Input:
[96 81 55 152 52]
[108 128 144 107 118]
Output: 81

Input:
[183 90 145 129 145 92]
[196 132 102 77 199 193]
Output: 90

Input:
[153 161 175 210 171 60 172]
[152 199 135 98 150 115 67]
Output: 161

Input:
[74 73 99 64 141 125]
[165 209 119 192 156 116]
Output: 73

Input:
[208 170 107 116]
[85 217 146 141]
Output: 170

Input:
[84 106 101 68 69 115 61]
[64 32 47 54 64 57 83]
Output: 106

Input:
[58 63 72 224 126 191 93]
[118 121 74 219 46 84 36]
Output: 63
---
[188 210 175 138 160 80] gives 210, 188

[201 104 138 110 198 91]
[172 84 94 45 55 36] gives 201, 198

[94 98 121 160 167 207] gives 207, 167

[141 142 111 102 171 133 49]
[59 159 190 83 99 73 151] gives 190, 171

[81 166 50 174 137] gives 174, 166

[223 174 129 77] gives 223, 174

[144 109 89 175 201 183] gives 201, 183
---
[[101 156 149 178]
 [215 157  66  70]
 [166 145 198  61]] Answer: 145

[[102 138 165  66 162]
 [115 135 165 121 134]
 [ 38 156 165 133 100]] Answer: 156

[[114 123 123 104 185 144]
 [129 196  41 104 116 100]
 [128 158 125 124 163 106]] Answer: 158

[[211 168 129 127 127 127]
 [128 129 127 134 199 181]
 [129 129 128 160 215 144]] Answer: 129

[[136 131 122 101 149  95 110]
 [140 192 132 153 159 106 135]
 [103 103  51 138  71  81 151]] Answer: 103

[[225 195 159 153 122 168 175]
 [221  37  38  99 215  91 184]
 [201 170 138 197  85 114 138]] Answer: 170

[[ 55  90 106 171 141]
 [145  94 156 212 123]
 [116 101 143 106 130]] Answer: 101

[[202  56 195 171]
 [122 125  94  95]
 [169  94 171 112]] Answer: 94
---
[119 100 65 178 108 197 47] --> 119
[94 39 36 84 179] --> 94
[223 92 204 196] --> 223
[118 119 38 206] --> 118
[153 147 152 197 155 99] --> 153
[158 100 202 46 156 141 53] --> 158
[124 224 147 154 74] --> 124
[86 62 214 75] --> 86
---
[122 164 66 96]
[109 33 53 120]
[137 149 64 108] => 64

[137 88 122 186 186 38]
[175 163 152 117 117 128]
[115 143 124 131 130 161] => 130

[144 157 111 122 39 72 104]
[102 167 67 114 93 38 213]
[133 103 77 141 139 45 200] => 45

[102 93 120 183 217 145]
[166 155 58 75 113 134]
[190 211 77 101 67 74] => 67

[110 171 96 128]
[48 122 98 159]
[122 130 121 195] => 121

[67 155 68 148]
[209 187 63 85]
[150 86 171 125] => 171
---
[198 162 157 94 152 184 178] => 184
[34 116 208 37 180] => 37
[167 213 223 139 109 184] => 109
[106 125 131 225 120 88 32] => 88
[93 79 107 48] => 107
[57 127 181 139] => 181
[174 61 38 92 164] => 92
---
[117 106 131 91]
[190 143 108 153]
[184 151 53 133] ans = 108

[207 144 152 100 74]
[191 113 148 50 80]
[183 34 97 82 192] ans = 50

[181 86 168 84 121 115 134]
[136 97 82 122 108 108 108]
[132 167 202 124 171 165 178] ans = 108

[94 141 187 55 156 180 139]
[194 75 154 127 133 154 115]
[197 79 149 126 128 155 123] ans = 154

[156 76 207 141 80]
[61 163 91 76 180]
[80 169 82 79 193] ans = 76

[118 184 140 201 165]
[123 108 130 55 150]
[137 155 151 90 150] ans = 55
---
[149 142 188 183]
[218 67 71 226] | 218

[141 140 109 134]
[121 151 115 157]
[148 169 129 210] | 121

[159 83 183 89]
[184 87 154 124]
[81 140 197 54] | 184

[149 85 183 77]
[174 171 39 177] | 174

[168 91 128 125]
[69 128 125 123]
[200 110 126 132] | 69

[80 186 174 147]
[181 206 141 70]
[131 91 42 123] | 181

[187 79 57 191]
[56 210 148 68] | 56
---
[81 100 109 159 208]
[150 84 130 224 146]	109

[148 140 97 211 178 132 42]	178

[172 43 165 92 83]	165

[125 214 117 148 167]
[130 201 181 121 144]
[126 216 126 147 181]	117

[109 50 169 155 156]
[141 45 113 131 159]
[98 144 201 159 132]	169

[211 177 79 184 203]	79

[200 140 80 189 71 157]	189
---
[143 169 114 217 141]
[136 144 119 127 117]: 114

[88 204 193 177 108 179]: 193

[184 128 152 143 118]
[94 128 94 184 58]: 152

[74 124 47 220]: 47

[175 99 140 57 92 177 127]
[155 191 52 145 175 147 208]
[86 147 146 64 144 165 78]: 140

[107 129 154 44 125 175 79]
[115 156 112 116 152 142 134]
[173 114 124 76 108 170 145]: 154
